In the rows, zero is written as 128.
Rows near named flat spaces through zero
tusvot: [ 90  94 158 158 198 173 132 105 105  42 144  97 127 110 166 104 122  63
 112 130 105  93 117 143 139]
fanistera: [124 140 145 114 149 172 163 174  94  87 109  93 168 150 133 107 165 128
 154 109 153 106  66  95  93]
basrabo: [177 167 186 139 211 151  50  59 122 105  64 209 112 136 201 202  37 190
  92 166 143 126 151 127 143]
basrabo: [111  94 155 119 150 118 113  87 111 137 106 125 122 126 136  87 134 110
 112 124 130 124 125 152 163]
fesedtenu: [166 149 133  97 121 122 177 111 109 132 145 173 165 139 168 160  95 111
 147  98  64 111 142 148 156]
[138  92 128 122 152 100 114 105 108 130 100 134 145 120 140 165 113 108
 103 117 136 145 117 136 111] : fanistera
fotdolo: [112 113 143 114 101 173 129 153  83 151 129 188 127 113  89 120 132  97
 108 104 119 140 142 120 154]
pebiziso: [128 130  94 164 137 131 132 154  88  98 122 142  90 155 140  86 161 165
 194 121 114 126 159 108 165]
[127 155 128 125 140 112 164 148  97 126 111 115 123 145 156 165 163 107
 144 144 155 118  46 165 110] : fanistera
fanistera: [118 176 188  99 112 117 122 113 131 141 145 107 136 138  98 129 156 115
 119 123 117 168 119 143  94]
[117 141 154 221 134 165 142 117  94 132  95 134 152 175 160 158  80  97
 174 139 132 122 104 131 111] : fotdolo
fesedtenu: [168 130  97 147  97 130 131 107 119 124 124 184 146 137 124 163 106 106
 152 155 112 140 159 135 141]
[108 115 121 149 102 111 162 101 100 154 176 104  77  82 132  73 164  81
 166 134 113  85  90 146 178] : basrabo
mitugsepel: [168 103 108 139  92 159  84 121 128 140 144  90 165 145 186 124 122 140
 165  42 116 135 123 215  91]
[111 101 126 116 130 122 133 126  95 141 135 128 109 121 131  78 140 101
 148 115 121 115 133 141 162] : basrabo
[101 146 120 117  76  98 136  83 164 135 141 148 105 117 112 107  89 103
 128 154 184  95 134 124 124] : fesedtenu
[105 118 123  86 191  77 135 106 106 131  67 142 107 113  66 108 120  93
 160 168 132 164  93  67 149] : mitugsepel
mitugsepel: [115 143 129 135 136 125 134 107 121 124 104 160 129 142  98 126 125 124
 125 166 128 129 127  90 139]
[170 208 126 105 114 117 102 149 183 110 155 156 125 115 159 234 107 171
 114 176 148 201  96  73  19] : basrabo
[124 117 174  83 132 125 147 188 164 136 139 124 116  96  97 156 145 183
 131 122 138 135 107 158  88] : fotdolo
[148 128 130 124 117 146 115 117 118 144 125 107 135 138 133 126 107 120
 113  85 122 122 117 144 114] : mitugsepel
[149 160 135 122 118 113 123 120 141 104 168 151  94  88 140 164 122 126
 135 148 141 126 101  99  98] : basrabo
[111 118 109 101 118 164 127 183 151 129  82  82 182 200  94 126 129 179
 128  53 154 158 182 160 118] : basrabo
[139  40 135  94 116 121  35  89  93 168  55  40 150 181 172  94 117 118
 159  16 107 186  78 222  92] : mitugsepel
[114 139 132 116 152  99 155 107 125 129 110 158  97 105  76 144 124 114
 117 203 142 144 135  64 155] : mitugsepel
[100  99 128 100 132 139 151 142  91 153 123  69 143 143  71  55 171 103
 152 103 121 102 145 151 164] : basrabo
[133  98 142  78 122 127  78  92  81 140  84  73 133 153 142 126 101 111
 163  82  94 186  98 159 144] : mitugsepel
[174 121 172 107 101 150 140 171 137 119 134 142 122 170 128 145 107 153
 126 106 136 118  82 161 135] : pebiziso
[116 127 120 129 129 115 130 131 111 128 102 113 126 131 122  91 151  82
 151 126 117 124 126 143 136] : basrabo
fotdolo: [135 146  91 156 136 125 138 123 100 137 104 127 156 184 164  90 107  97
 143 131 152 140 115 109 160]
pebiziso: [185 120 129 112 136 111  98 173  91 127  95 166 118 145 109 165 136 164
 170 106 155 119 135 144 112]
[113  99  65  84 145 140 174 157 193 193 161 115  49 116 156  93  86 166
  98 104 110 132 171 176  80] : pebiziso
[ 48 133 160 114 154 100 161 113 123 141 151  94  76 138 102 100  78  95
 158 137 199 125 116 133 109] : fesedtenu
[107 128 156 144 166 126 154 183 122 135 116  84  97 131  98 115 106 135
 127 104 135 127 116 101 130] : fesedtenu
[137 107 133 115 161 176  54 140 145 105  84 157 153 203 115 117  91 150
 105  95 141 141 180 156 148] : basrabo
[129 106 154 142 192 130 141 160 106 142 110  62 159 141 144 107 216 183
 117 121  95 171 111 113  93] : fesedtenu
[139 176 133 145 103 156 146 163 153 107 192 120 154 152 159 148 141 125
  96 127 104 123 162 150 110] : mitugsepel
[142 152 125 120 122 161 122 154 135 115 130 133 125 151 131 152 127 158
  97 122 122 147 137  99 119] : basrabo
[140 117 112 133  96 105 120 120 155 152 163 142 104  98 116 107 175 126
 104 137 128 130 164 146 143] : fotdolo

Rows near named flat spaces through zero (a row that begins with a name and a colon came from that space)
vopan_bir: [131 144 127 140  96 155 161 135 147 154 156 136 161 138 102  72 117  90
 121  88 148 134 148 163 116]
pasaf_fivag: [169 102 183 154 167  82  80 149 110 133 150  93 128 128 102  87 161 149
 111 182 146 111  71 141 107]
[102  81  91 109 168 104 147 155  72  69 113 219  85 152 131  86 139 116
  67 210 145 128 159  62  72] : pasaf_fivag
[127 160 123 149  84 156 165 144 145 157 162 147 177 141 101  51 112  86
 121  69 149 132 160 182 115] : vopan_bir
lif_nedin: [112 135 142  95  90 144 123 122 152 144 123 153 144 149 152 119 107  96
 135 169 118 152 151 107 158]
vam_rudo: [145 147 145 127 155 141  88  89 101 121 137  90 124 132 114 138 149 115
 124 157 146 148 125 158  77]
vopan_bir: [126 106 133 117 146 113 104 125 121 106 103 122 111 115 148 174 126 148
 132 156 115 123 111 100 135]
vuvom_gud: [108 132 155 144 119 110 125 121 106 148 123 122  94 139 101 125 129 175
 136 131 105 112 124 119 126]
soko_vovoz: [161 119  95 146 125 132 137 104 132  40 146 134 104 120  62 184 122 133
 121 100  93 170 127 133 142]
[168 125 186 160 152  97  69 141 146 159 145  73 136 121 103 100 141 154
 130 136 143 118  87 165 111] : pasaf_fivag
[138 124 114 144 159 107 129 145 120 113 148 125 147 140 139 102 138 171
 121 165 162 156 115 106 147] : lif_nedin
[128 130 124 141 168 125 119 134 126 112 136 121 148 149 145  98 116 137
 106 172 169 161 112 114 156] : lif_nedin
vam_rudo: [ 94 170 132 100 145 138 144 116 122  99 128 130 121 117 112 168 140 123
 120 138 120 139 143  74 201]
[122 163 142  85 154 134 132 160 155 103  85 160 150  86 147 135 119 143
  99 138 125  73 128 112 121] : vam_rudo
[117 127 122 122 134 126 126 129 123 115 122 124 123 122 133 156 131 128
 128 135 121 128 113 112 123] : vopan_bir
zuze_koza: [148 144  92 144 116 162 138 120 135 154 148 128  94 129 129 124 109 135
 130 133 141 126 136 127  96]
pasaf_fivag: [ 79 149  65  94  88 194 191 102 129 123 113 181 151 136 138 183 118  97
 147  86  98 158 173 100 144]
[112 173 124 118 150 132 135  63 177 126 109 113  95  88 180 123  79 138
 159  34 156 123 193 157 169] : pasaf_fivag
[155 103 105 156 124 122 118 101 115 168 141 157 149 106 149 116  89  91
  97 109 123 116 121 122 118] : soko_vovoz

Rows near named flat spaces through zero (a row that begins with a name and a colon came from that space)
nos-zof: [115 153 144  99 139 160 150  82 141 140 113 156 146 170 156 130 118 143
 168 123  98 161 125 110  85]
domam-mure: [110 138 128 158 114 128 118 147 122 130 138 127 148 136  92 150 133 177
 141 131 136  87 212 102 151]
bopem-bope: [125  66 112 118  99 143  89 150 121 158 175 127 141 122 107 108 123 119
 114 162 142 106 129 100 144]
bopem-bope: [124 144 104 127 191 153 171 124 208 125 114  85 134 106 146  85  77 108
 143 151 141 153 103 178 156]
[112 146 115 167 127 124 164  94 109 112 117 140 147 108 119 193 126 102
 192 111  90 140 156 125 109] : bopem-bope
[125  87 123 177 130  93  74 157 135 134 157  87 101 106 111 116 127 109
 115 152 127 106 142 133 156] : nos-zof
zos-zuta: [125 130 156 133 138 115 136 148  97 138 125 150 140 144 144 121 102 136
 156 142 135 117 148 132 132]
domam-mure: [139 117 120 123 135 147 144 107 119 116 116 110 113 127 130 140 112 113
 121 118 107 160  93 134 142]
kedel-rus: [183 126 115  89 145  90 130 106 115 171  84 186 111 105 164 109 101 130
 180  85 100 136 128 110 133]
[131 136 139 117 122 141 126 141 130 111 129 142 150 139 116 166 140 144
 137 125 133 144 120 130 129] : nos-zof
nek-gaket: [136 145 160 158 156 151 117 124 143 153 135  78 135  84  98 135 123 160
 118 150 160 149 124 137 187]
[118 142  79 177 126 160 163 116 156  76  90 145 101 197  79 184 120 120
  82  99 143 170 182 136  54] : kedel-rus
[154  51 104 113 126 123  96 173 128 184 153 118 145 124 122 117  79 118
 106 145 172 103 105 114 184] : bopem-bope
[140 130 108 123 131  91 116  97 106 150 119 136 112 136 134 145 125 132
 115 112 130 143 149 118 137] : zos-zuta
fure-sev: [117 157 134 155 128 124 136 127  90 101 135 129 119 123 142 111 124 113
 151 146 158 138 105 125 129]
[115 144 123 189  99 112 104 188 106 113 128 145 185 163  85 125 152 142
 107 127 118  90 205  98 142] : domam-mure
kov-gukub: [137 157 131 115 124 136 143 117 138 143 142 139 156 119 114  88  83 120
 144 153 154 110 102 123 111]
[110 151 123 148 113 152 150 123 126 110 137 124 120 141 151 122 123 118
 147 145 134 142 112 108 148] : fure-sev
poze-geb: [120 133 152 118 133 167 145 136 157  84  77 144  97  91 107 118 129 135
 158 161 143  84  91 187 135]
kod-ropu: [117 139 136 141 111 155  90 160 148 110  85 169 118 140 155 122 130 127
  91 135 157  98 111 122 120]
[ 87  96 146 110 177 159 155 157 130 102 110 120 162 182 151 168 124 147
 125 147 128 108 143 139 125] : kod-ropu
[157  84 159 110 118 157 121 116 140 139 153 111 101  94 117 165  76 142
 113 138 147  92 160 128 100] : fure-sev
nos-zof: [116 214  97  68 167 170 195  53 120 150  52 135  97 176 160  92 118 116
 171 102  78 147 131  68  80]
kedel-rus: [146 169 107 119  48 128 134 156  81  97 107 113  59 106 119 160 119 134
  92 154 141 116 197 113 127]
kod-ropu: [133 142  99 160 131 131 153  97 142 106 136 144 123 148 125 102 150 156
 116 203 152 155 122 104 109]
[138 165  70 133 120 119 116 138  92 110 109 126 110 178 133 168 136 157
 155 141 108 161 129 121 145] : poze-geb
[ 92 174 100 168 186 122 174  94 149 159 119 182 133 113  97 155 122 156
 194 124  82 159 117 158 137] : bopem-bope

Rows near named flat spaces through zero
binevdekig: [111 100 134 101  94 101 188  85 142 158 190 131  46 132 148 151 172 112
 143 119 109 146 144 140 103]
zimisrizot: [114 155 124 129 106 127 169 152 111 114  71 119 135 118 103 143  77 158
 137 154 154 112 137 128 182]
[141 125  92 125 122 140 153 133 108 157 129 131 188 157 105 131 116 159
 144 149 167 149 122 116 115] : binevdekig
fegadeso: [146 202 146  83 149  81  93 167 125 110 113 111 153 102 149  26 157 125
 112 119 145  94 108 155  94]
[107 124 143 105 134 112 134 116 153 131 147 114  86 121 153 126 141 100
 139 125 130 136 126 132 132] : binevdekig
[156 133 144 116 109 106 124 123 136 130 137  99 129 160 114 101 128 105
 135 146 139 123 127 121 131] : fegadeso
zimisrizot: [108 132 103 139 161 161 156 124 133 124  88  99 103 146  97 117  94 120
 128 164 130 149 155 127 140]
vedograpa: [128 123 120 139 115 120 120 121 127 106 128 118 106 135 128 123 150 129
 115 147 135 139 144 100 106]
[133 138 128 153 128 114 130 132 153 158 165 139 144 129  95 148  80 129
 122 133 141 106 121 116 137] : vedograpa
[114 168 121 103 114 117 167 155 124 139  83 102 122  97 128 149  92 157
 144 147 164  84 112 136 232] : zimisrizot
turabreto: [156  81 158 144 108  87 106 138 116 163 115  94 156 104 133 115 185 139
 114 140 103 126  94 118 116]
turabreto: [117 128 128  73 144 186 179 160 127 157 112  99  82  96 175 120  94 193
 121 149 125 131 109  97 135]
vedograpa: [111 126 125 109 159 143 133 126 110  99  90 129 110 123 168 115 159 143
 131  99 125 136 137 179 124]
[109 127 129 120 118 132 133 122 121 105  98 107 118 120 145 117 156 133
 110 129 140 145 136 131 121] : vedograpa

Rows near named flat spaces through zero (a row that begins with a name and a colon came from that space)
natumapo: [115 109 137 163 143 123 131 122  90 146  97 130 104 130 145 134  92 179
  89 147 142 140 110 154 171]
zivonabu: [111 148 107 126 121 147 139 118 132  72 139 118 159 116 160 103 146 128
  70 118  81 151 175 112 100]
vipedif: [ 54 142 100 107 128  86 135  93 119 109 121  87 111 108 138 144 137 170
 128 133 106 124 124 177 137]
genutosa: [100 142 161 141 143 180 123  97 140  93 145  96 157  79 161 154  97 162
 121 138 150 124 123 130 114]
[105 126 135 125 107 128 144 124 124 130 127 124 154 133 126 113 138 122
 112  95 104 131 154 140 107] : zivonabu
[153 148 127 172 119 110 118 124 110 131  98 128 124 129 128 160 121 179
 120 154 126 125 104 148 139] : natumapo
[111 123 167 126 135 178 134 126 119 132 150 136 121 125 126 147 142 138
  95  88 117  92 155  67 109] : genutosa
natumapo: [ 80  84 152 155 146  98 111 103 120 156 102 140 104 138 120 103 112 129
 105 157 142 146 152 104 153]
lozadsona: [150 121 137 136 112 148 111 122 119 144 131 121 123 145 141 145 131 110
 108 128 117 122 136 115 134]
[119 111 121 118 121 136 145 132 145 133 110 132 123 141 107 140 122 128
 138 120 135 106 104 136 152] : zivonabu
zivonabu: [123 138 119 142 128 126 130 135 133  96 123 113 153 107 147 121 127 134
 120 125 134 140 142  99 110]
vipedif: [177 134 169 133 131 150 140 150 131 139 134 147 136 128 133 115 128  98
 120 119 148 138 151  87 127]
[184 125 173 139 119 165 138 167 120 132 148 163 151 134 128 107 116  97
 111 116 164 131 129  68 111] : vipedif
pezvifa: [141 138 121 146 144 142 124 116 129 103 153 126 126 115 134 115 127 140
 133 124 130 109 145 119 113]
[ 79 128  80 133 116 125 140 127 190 133  98 128 168  83 110 138 111 125
 156  94 135 107 148 133 209] : zivonabu
[132 147 116 102 143 144 160 134 120  58 140 126 143 139 153  69 163 129
  56 162  67 160 149 116 137] : zivonabu
[108 137 110 125 111 134 117 138 152 153  88 134 106 138 117 146 130 139
 166 162 198 109  78 132 182] : zivonabu
[116 186 138 158 169 117 100  85 192 127 189 160 127  66 123 182  95 173
 130  98  79  69 135  33 105] : pezvifa
pezvifa: [131  97 129 103 113 134 139 155  93 128  95  98 129 169 141 115 140  99
 147 139 140 166 116 168 146]
[136 137 129 145 120 119 134 120 116 117 136 120 142 119 140 135 125 116
 132 126 142 136 141 109  91] : zivonabu
